Each row is followed by its band, which names the range that a hidden value of the row falls in. A new part has a new value, new ranges and new names.
[-190  565   69   63 -275  217 -352  552  -65   63  535  -56  211 -203
   82 -143  233   -5  362  101 -300  176  253   90  113  -81 -118  -65
  136    2  474 -322  180  274  -52   43  576 -221   99]
<66>
[  89  551  -27 -321   59   39 -254   84  882 -371  235  -88 -384 -426
 -420  236  -13  235  148  -83 -227 -205 -199 -408 -249  214  159 -154
  -65  -87  413   65  -86  -66  287  289  382  348 -341]
<73>
[-141   82  -32  301  -65   97  114 -127 -339 -103  281 -197  548  235
  238  141  160 -123  312  -71  235  121  -27  341 -244 -321  133  202
   41  121  124 -179  -30  141 -125  166  473  -93  241]
<70>
[ 371  389  155  -62  -32  -71 -220   54  534 -400  257   87 -354 -622
 -320  342 -105  251  -12  -92 -287 -159   37 -327 -197   31 -343  223
  358  188 -142  -21  -69 -234  134  622  206  387 -329]
<74>
[ -11   96 -289  289   60  -37  100   51   76   57   36  -31  100  113
  111  163 -164 -210   91  126  171 -126   87  242 -198  163 -117  134
 -329   76    2  165 -112  214   94  229   23   41  -98]
<58>
[-440  265  -77  144   73 -208 -112  418  368  322  247  475 -144   14
  223 -138   73 -393 -102  342 -131 -189  119 -283  274  880  -45 -144
 -209   31  -58 -350   47  344  -11   23  243 -117  313]
<70>
[  53  509  -50 -298   87   23 -214   21  892 -343  235 -127 -357 -359
 -420  191  -25  205  123 -115 -243 -175 -223 -422 -279  268  278 -165
 -138 -119  443  100  -48  -40  277  278  405  364 -278]
<73>
[ 418  375  154   48  -33 -174 -192   88  502 -373  293   13 -310 -587
 -321  329 -139  195  -89 -120 -397 -162   48 -354 -248   25 -390  303
  370  178 -195   -1  -61 -219  125  608  219  389 -358]
<58>
[-161  537   74   80 -241  207 -303  538  -96   34  485 -132  251 -177
   69 -145  200  -29  339   42 -309  171  236  115   60  -94  -98  -73
   94   32  478 -300  167  265  -57   90  571 -182  102]
<66>
[  40  -33 -414  365   -7   98  105  -94  113  146   72  -72   30  112
   85   90 -229 -103  279  220  234  -70  208  409 -176   86   28  165
 -336  -22  188  448 -157  226   84  141 -147   44 -157]
<74>
[-173  207  -90  157 -517   70 -286  288  -67   45 -189   58 -182 -244
  287  278 -461  -26  -58  445  347 -230   73 -169  170 -277 -337  324
  285  226 -104   21 -392 -369 -430 -155 -521 -351 -315]
<72>
[ 274  -34  318   28  234 -204 -232  -57  396 -491   68 -109 -206 -391
 -231  294   32  278 -256 -259 -319 -273 -200 -545 -131   82   51   59
  257   83 -100   66  -66 -427  139  368  192  489  -18]
<73>
[-374  180  -46  210  209 -158   56  197  159  171  406  245  231  232
  199 -110  304 -356   89   69 -105  -38   42  -14   40  627  143 -136
 -253    1   70 -377  138  449   81  138  621  -16  474]
<58>
[-187  276  -63 -210   28  249 -144  240 -151 -147 -535 -274   32 -123
   71  161 -280  -35 -131   12  257 -193 -168   -9 -125  -26   99 -262
 -515  161  221  126  -43  -48   18  177 -132  -41  -90]
<73>
[-129  227  -83  215  -11   -5  113   45 -118   43  -95  -50   91 -115
  174  203 -219 -162   18  204  143 -218    1  123 -132   19   12  126
  -63  158 -172   39 -192  204  -53  160    8 -151  -80]
<70>
[-278  126 -129  -77  -88   42  -94 -244 -111  171 -348  209 -208 -115
  135  158 -326  -11 -430  258  272 -124 -107 -305  -85  218  188  167
 -364  -31 -344  209  179  -23  -49  104 -227 -162   77]
<68>
[-190  301  -31 -286  -32  349 -125  275 -219 -147 -455 -217   58 -123
   31  116 -211   31    0  -54  257 -136  -53  110  -95  -71   12 -310
 -471  234  318   55  -23  -66  -30  305  -55  -33  -17]
<72>
[-110  207 -122  197   11  -11  100   54  -58   30  -85   10   71  -79
  167  216 -197 -173   25  196  186 -207   12  134 -126   76  -54  116
 -118  168 -168   28 -176  187  -16  203    4  -99  -77]
<70>
[ 301  427  156 -194  -19  -14 -263  116  569 -429  251  139 -380 -607
 -339  382  -31  336   49  -99 -234 -217   21 -326 -129   27 -350   94
  319  162  -43  -49 -103 -262  178  571  239  364 -325]
<72>
[-137  408   25 -172  -89  364 -169  452 -200 -145 -179 -293  172 -167
   23   -3  -86   -7  204  -83   51  -19   72  216  -59 -124  -47 -309
 -295  243  494  -76   -4   52  -50  312  162  -40   -5]
<72>
[-173   97  -29  273   17   74  127 -104 -272  -79  329 -143  546  264
  214   88  237 -157  311  -98  174  125  -24  328 -233 -169  170  119
  -45   94  151 -222   35  228  -54  201  574  -49  318]
<70>
[-111  215 -116  287 -539  -39 -244  291  -57  119 -170    4 -194 -255
  275  221 -561 -135 -168  461  223 -208  100 -222   93 -210 -370  449
  281  222 -200   57 -352 -318 -457 -129 -550 -344 -359]
<70>
[-302  434   38  150 -395   60 -297   65  -46  375  734  459  -23 -215
  143 -179  245   28  129  360 -251  247  320 -166  169  160  -18  326
  313 -167  -51 -292  401  318 -128   -5  522 -345  302]
<58>
[ -12   18 -301  372  -72  116  130 -136  -35  151    1 -172   45  -18
  115  105 -297  -47  245  268  186 -125  156  355 -164  -70  177  196
 -155  -12  114  458 -228  218  -20   44 -182  -94 -181]
<74>
[-524  259  -46  -21  190  -80  -98  367  343  220  273  512  -42   97
  213  -97  279 -295   64  241   -6 -179   57 -169  296  848   76 -345
 -293   15   88 -429   70  380   87   54  434  -81  452]
<72>
[-395  146  -96 -232 -133  148 -141 -322  -81  204 -291  471 -303 -165
  154  161 -210   93 -334  346  408 -121  -77 -319   49  273  206  110
 -285  -34 -359  108  207  -40  -64  113 -199 -214  190]
<72>
[ -62   99 -307  153   66   90   57   24  132   45    0   87   26   77
  104  165 -118 -136  195  168  298 -124  104  291 -118  205  -86   19
 -372   78   84  168 -112  204  124  253  -11   53  -67]
<74>
[ 203 -114  275    2  229 -155 -115 -229  384 -417   74 -106 -194 -283
 -261  190   -7  272 -230 -336 -302 -186 -167 -502 -177  176  242   34
  147   85  -23  120   -7 -409   60  456  217  520  140]
<72>
[ 454   96  297  201   73 -278 -174    4  289 -424  216  -66 -192 -516
 -234  331 -105  213 -274 -230 -454 -182    3 -434 -207  -27 -315  352
  454  201 -350   25  -39 -360   68  574  175  443 -172]
<68>
[-406  327  -39   37 -303    9 -289 -159   34  383  446  599 -199 -192
  186  -13  112   69 -114  465  -13   93  134 -366  178  281  129  323
  139 -244 -292 -138  373  220  -66 -111  269 -368  270]
<66>
[-163  460   68 -189 -140  381 -227  540 -215 -139  -20 -250  210 -167
   24  -22   38   42  291  -86   -8   11  119  227    8 -174 -105 -327
 -190  219  566 -176   12   64  -56  264  293  -86   36]
<72>
[-123  118  -46  193 -339  205  -62  -33 -387 -163   27 -210  348   51
  273  321 -105   44  265   91  451   -7  -32  246 -130 -643  -68  297
  222  196   90  -53 -261 -205 -301   10   24 -243  -62]
<72>
[-108  515   84   75 -266  255 -242  512 -178   27  380 -164  243 -214
   51 -176  118  -55  337   15 -271  187  277  192    9 -119 -145  -54
   80  138  461 -272  150  233 -119  229  480 -145   90]
<70>
[ -73  149  -74  305 -375   94 -112   43 -337 -146    3 -328  319   14
  288  345 -231  -18  137  140  345  -36  -67  129 -159 -664 -103  398
  247  152   32   12 -293 -222 -313 -103  -69 -277 -208]
<66>
[ 309  373  199 -159  -11  -43 -274  124  508 -431  235  162 -370 -610
 -307  393  -25  337   -2 -101 -244 -234   27 -347  -95   18 -391  120
  368  188 -118  -65 -105 -299  158  571  211  361 -293]
<72>
[ -93  160 -279  169   96   11   18  108  135   11    0    5   79   88
  129  214 -102 -163  116  155  228 -169   11  191 -125  175  -68    7
 -365   34   62  120 -123  216  153  137   56    5 -103]
<66>
[-335  158  -19  124  175   59    9   81  -68  -91  336  -32  481  291
  234   97  416 -146  334  -33  172  -12 -126  203  -64   57  258 -162
 -170  -20  280 -316   13  308  109    5  682  -65  371]
<73>
[  66  -32 -425  463    3    2  126  -62   91  161  109 -190   91  159
   85   95 -258 -142  217  192  126  -84  185  378 -235   51   39  221
 -339  -71  169  485 -162  257   92   70 -110   22 -202]
<68>
[-363  415   32   27 -379  145 -328  -15   -4  367  657  596 -120 -255
  150 -147  259   96  148  412 -111  223  296 -186  237  213   38  257
  283 -167  -68 -280  407  279 -109    4  452 -345  342]
<74>
[-238  284 -105  118 -464   15 -386  450   73   54 -221   69 -248 -260
  304  296 -427  -66 -109  538  322 -337  -11 -297  240 -168 -332  220
  219  141  -59   -8 -426 -329 -339 -333 -527 -388 -391]
<73>
[-343  320 -119   83 -328  -96 -413  589  324  189 -150  295 -410 -271
  287  171 -362 -176 -196  612  161 -403   40 -449  387  299 -321   57
   85   88  -86  -92 -347 -171 -242 -333 -463 -346 -273]
<73>
[-346  170  -49  222  228 -128   77  146   79  104  417  139  343  283
  200  -56  337 -321  140   -1  -73   -9   -1   64  -31  480  180 -126
 -260  -10  109 -355  132  446  107  132  689  -12  464]
<68>

New part:
[-283  141 -248    0  290  275 -324  -37 -154 -273   85  164 -203   33
  288 -477 -317 -183 -133  431 -239   35  -80  115  -87   -5   14   43
  157  124 -176  -86  -28  115  -64   65   -4  143   30]
(29)
[ 257  -35 -223   93  -64 -260  126   79 -223  362   75 -119  -37  -19
  262   35  205  -57  -65  291  477 -417    9  -37 -318  138  -74  157
 -119 -217  137  -80  133  165 -318   57 -291  -43   20]
(36)
[-143   97 -371  339  175   74  -99   95  140  103  -64    2 -133   -8
  -86 -236  120  -47 -130  185   44 -166 -133  -28 -236  109   34  210
  -96  -81   10 -147   85  177  -43   63   52  116   28]
(33)
[ 292  -89 -448  338  185  -83 -192   66 -120  -30  -26   70   26    8
  166 -208  226 -277 -119  508   17  103  -44  206  -81  176 -248  483
  112 -405  145  429  192    1  -11   -5   65  270   42]
(47)
[ -80   77 -207  -69  120   52  -64 -167 -217   36  174  -19 -408   22
  444 -140 -161   32 -199  314  111  -72   40    5  -45    3   96 -221
 -157  217 -166 -182  168  196   -3  228 -272 -185  -54]
(47)
[ 161  239 -179  -46 -386 -445  161   53 -213   83   97   16   32 -157
 -160   73  375  -80  169 -334  450 -438 -168    9 -235   45 -256  133
  -28 -378  295 -203  -58  172 -290  -71 -296   70  174]
(50)
[ -60  -29 -477  434  361  144 -322  166  245  -89 -112 -219 -394 -244
   19 -163   71 -332   76  282   16  -73   17  110 -217  185  166  402
 -302 -214  -94   61  244  230   16   80  412  208  -49]
(33)
[ -43   61 -124   11 -185 -180  146   60  -73  215 -241   31  293 -277
 -268  351  -63  324   97  -69  218  256  171 -267   11 -134 -437  116
  231 -101  440   20  -90 -144  -18  -48 -108   28  191]
(41)
[-642  102   35 -131 -120  238 -136  263  223 -189 -250 -193 -218 -208
 -381   29  -50  250  134 -410  -34   38   22 -300  -10 -101  225 -289
  -90   45  111 -221   -3  109   48   15  295  -22  168]
(37)
[-343  277 -137 -243  -22  254   19 -277 -294   29  -50   15  -51   73
  201  -52 -164  182 -227  111 -203   62  -38  -88  195 -141  -46 -263
  130  356   -6 -152  106  124   86  179 -226 -285  -62]
(37)
[-175  -72 -203  193    5  115    8  125  135  235 -121  -18  -50   26
 -138  -51   60  516 -174  161  191   46    6 -332 -102  -50  -27 -158
  -27   97  168 -126   49   -3   66   95  -89   46   81]
(29)
[-108 -162 -259  112  185   85 -248   38   49 -112   12  -35 -442 -117
  211  -41 -108  -13   86  180  166  211  149   71  -70   56    1   82
 -154  -14  -85  141  176   70  137  125   38   58   10]
(50)
[ -71  170  -76 -196  -75 -172  -95   11 -226 -321   49   11 -220 -140
  134  -13  -38 -235  -74  -38  -94  148   41   48  131   35   -4 -113
   -4 -203  108   95  108   98  -29   42   16 -104  191]
(33)
[ -61  232 -375  192 -150 -161   43  -88   68   27  -97  113  -67  -97
 -307  141  313  -20  155 -411  156  -11 -147   58  -21   64 -313  331
  -62 -176  228    0   66  145   80    3 -105  -19   86]
(33)
[   8    9 -618  468  232  334 -177  -44  231  231 -190 -316 -328 -130
   -4   49  268   74  130  194  171 -264  -59  -56 -117  107   57  355
 -400   83  -14  -16  335  287   67  169  203   17 -248]
(29)
[-456  -46  -75  164   89    4  -82  233  170   32  -54   47  -84  -79
 -243 -371  -44  147 -214  109   55  143  -14  -51 -299  -49   90 -118
  120 -118  -40 -228  -48  -12  157   44   64  328  158]
(37)
[ 245  152 -392  275  -35 -389  178 -100 -200  340  -18   40  221 -175
  -49   11  249 -193 -113  216  245  -78  -43  168 -221   55 -395  439
  136 -350  204  -15   80   54  -25   23 -219  179   16]
(41)
[-136 -253    8  -91  -86   50 -156  348   79  -40 -152 -197 -200 -284
  -28  247 -166  358  295   -3  391  102  283 -357 -103  -59   -6 -129
  -93  -63  245   57  -13  -58 -140  -20  118   60  193]
(51)
[-254  219 -121  -92 -146  102 -110  143  -78 -215 -193    9  144  -91
 -253  -64   81   40   39 -133 -163    0 -114 -148   76  -49 -117   22
  199 -156  294   33  -49   38 -110  -87  152   80  190]
(38)
[-195  359 -269  285 -122 -248  297    1   -9  413 -112  301  412  183
 -402 -173  317   -9 -299 -135   67 -252 -331  -23 -302   86 -323  336
  261 -189  253 -297 -118  103 -132  -55 -342   18  165]
(41)
[-219 -199 -159   28   96   91 -143   43  -29  130  168 -169 -482  -67
  287 -281  -17  113   25  237  439 -209   58  100 -378  -12  191 -149
 -194   67 -279 -248  145  177   64  188 -169  187 -111]
(36)
[  16  -65 -456  330  187  172 -238   48  148  -32 -209  -10 -110 -178
  -68  101    2   66  191  174   57  223   81  -52   10   51 -253  419
  -40  -70  182  261  117    8   78   15  186  138   16]
(29)
[-329 -245  -18   89  -56   22  -93  320  147  101 -119 -242  -47 -340
 -301 -204    9  456  -28  171  295  175  157 -193 -279 -210   72 -286
  100 -166   73 -181  -13 -128  227   49  180  536   94]
(41)
[-166 -152 -179  100   61  159 -214  233   40  -47 -196 -397 -123 -290
  -73 -128  147   26  -10  272   30   77  111  -26  -72  -46  166  -34
  -33 -256   51  138  239   26  155   70  413  324  -32]
(41)
[-129 -131 -323  383  106   94  -28  196  290  319 -151  -97 -218   59
 -112   20  218  226  -28   59  330 -167  -28 -192 -273  150   57  176
 -262  -24   80  -57  166  148  -24   90   -5  -30   18]
(50)
[-145  121 -117 -109   44   42 -123   24 -231 -168    1  -25  -57  -65
  157 -229  -85  -80 -226  298 -170   86   -1   -8   45  -36   34 -142
  136  -83   48   13   84   55  -16   64   39   55   93]
(38)
[ 154  -93 -213  -45 -101  -24  -94   55 -227   19  -19 -155  -83  -99
  196   58  170   30  117  189  271 -102   56   -3  -39   23 -137   92
   -9 -193  176  208  162   57 -103   28  -58   73    4]
(51)
[ -60    8 -232  102   85 -121 -101    6  -70  -47   89  -90 -277 -196
  100 -226   39  -97 -146  239  104   64   40  121 -142    0   57  -52
  -71 -174  -75  -79  156  103  142  131   16  208   21]
(38)
[-490  224  -95 -174  119  238 -141 -156 -132 -274  -83  340  -88  186
  105 -133 -332   20 -234   11 -430  462  -23  -13  266  -39 -131  -96
  263  256   18   99    1    6  151   79 -117 -268  157]
(38)
[ 111 -227 -219   87   74   41 -283  218  -76 -140   27 -321 -241 -335
  145 -235   54   97    1  509  196   41  145  -37 -123  -70  112 -135
  -62 -269   37  101  171   -8   59   78  260  465    3]
(29)
[-258  326 -189   10    8   -6  -65   19 -208 -118  -33  286  290   39
 -130 -399  -43 -193 -163  129 -228  -53 -236   90 -138  -22 -254  212
  428 -158  130 -125 -183   39 -156  -99  -94  224  179]
(37)
[ -95 -186 -158  -67   75  327 -160  113 -112  173  -55 -396 -293  -96
  364   -1  -52  221  104  387  323 -318  138 -189 -172  -20  214 -138
 -213  157  -48  -78  213  175 -171  146   22  -32 -150]
(36)
[-310 -134 -280  195  283  376 -228   72   70   83 -135  129 -118  255
  179 -211  -81   25  -45  303   -6   54  -35   34 -154  127  -57  304
   81  122  -62  177  104   70  -11   54  -38  -17  -21]
(36)
[-384   97 -197  138  214  208 -177  166   47  -27 -169  -76  -30  -72
  -52 -281  -79 -198 -120  241 -172  -35  -45   24 -184   43  108  161
   93  -87  -46  -74   57  116  -43   25  237  138   37]
(41)
[-130  -28  -74 -297  -21  130 -355  102 -377 -398  120 -118 -202 -125
  353 -364  -33 -359  212  228   51 -186  -23  290 -137   -9   35   46
  159 -248 -100  135   51  119 -175  -31   81  310    8]
(36)
[-113  133  -12 -281 -129 -138  -82  -63 -391 -365   77  411   70  233
  174 -196  -36 -131 -245   28 -246  395  -80  140  245   20 -299  -66
  414 -182  191  358  -11  -94   32  -32 -263  -82  287]
(47)
[-803  172  218 -199 -327  230  -63  512  276 -240 -449   67  298  -45
 -804   25  -14  466  109 -634 -187  129 -105 -557   37 -139   -1 -256
  306  -86  485 -136 -296  -97 -134 -226  308   44  462]
(37)
[-179  -56 -179   13  122   96 -275  149  103 -292 -181 -227 -366 -370
    3  175 -151  -89  180    9  -41  328  244  -68  117   13   83   36
 -181 -123   88  203  193   60  117   65  396    2   95]
(38)
[ 439  177 -368  204 -255 -434  174   74 -117  202  -90 -187  101 -260
 -169  306  500 -100   72  -87  344 -304  -56 -104  -67  128 -247  307
 -172 -482  458   66  168  151 -229  -30  -29   -9  111]
(33)
[  62 -143  -96 -117   29  -52 -268  202 -142 -321  -70  -21 -171 -241
  198  155 -206 -117  221  163   92  302  251  -48   79   40 -161  126
   52 -240  223  386   48  -68 -126  -52  149   47  216]
(50)
[-183   75 -288  195   71   72  -52   50   53  148   -9   74 -161  118
   10 -177  116    5  -39   43  182 -254 -151   -7 -263  113  -26  180
  -78    4  -11 -158   49  195 -111   56 -157  -10   26]
(50)
[ 148  110 -274 -107   20 -159 -154 -210 -314 -327   47  179 -179 -144
  280  132 -115 -261   63   82  -88  431  123  209  273   29 -362  205
  105 -147  146  393  136   -3  102   49 -101  -95  110]
(29)
[-416  149  -70  -25 -207   82  -28  244  250  -92 -438   -3  125 -290
 -593  459  -73  315  368 -584   30  247  102 -420  111  -82 -255  131
   69  -42  488   18 -136  -42  -60 -136  233 -112  297]
(37)
[ -67  -50 -447  160  198  313 -279  -91 -110  -11  -66  -68 -206   95
  295 -172  182 -303  170  242   53 -164  -99  325 -116  155  -98  508
  -29  -63 -114  288  268  212    0   68   35   74 -202]
(36)
[-462  151  140 -369 -202  -22  -72   33 -108 -479 -203  657  136  267
 -172  254 -309  151    5 -533 -350  832   54 -166  475   -4 -500  -18
  481   30  448  489 -196 -240   62 -144 -215 -423  530]
(47)
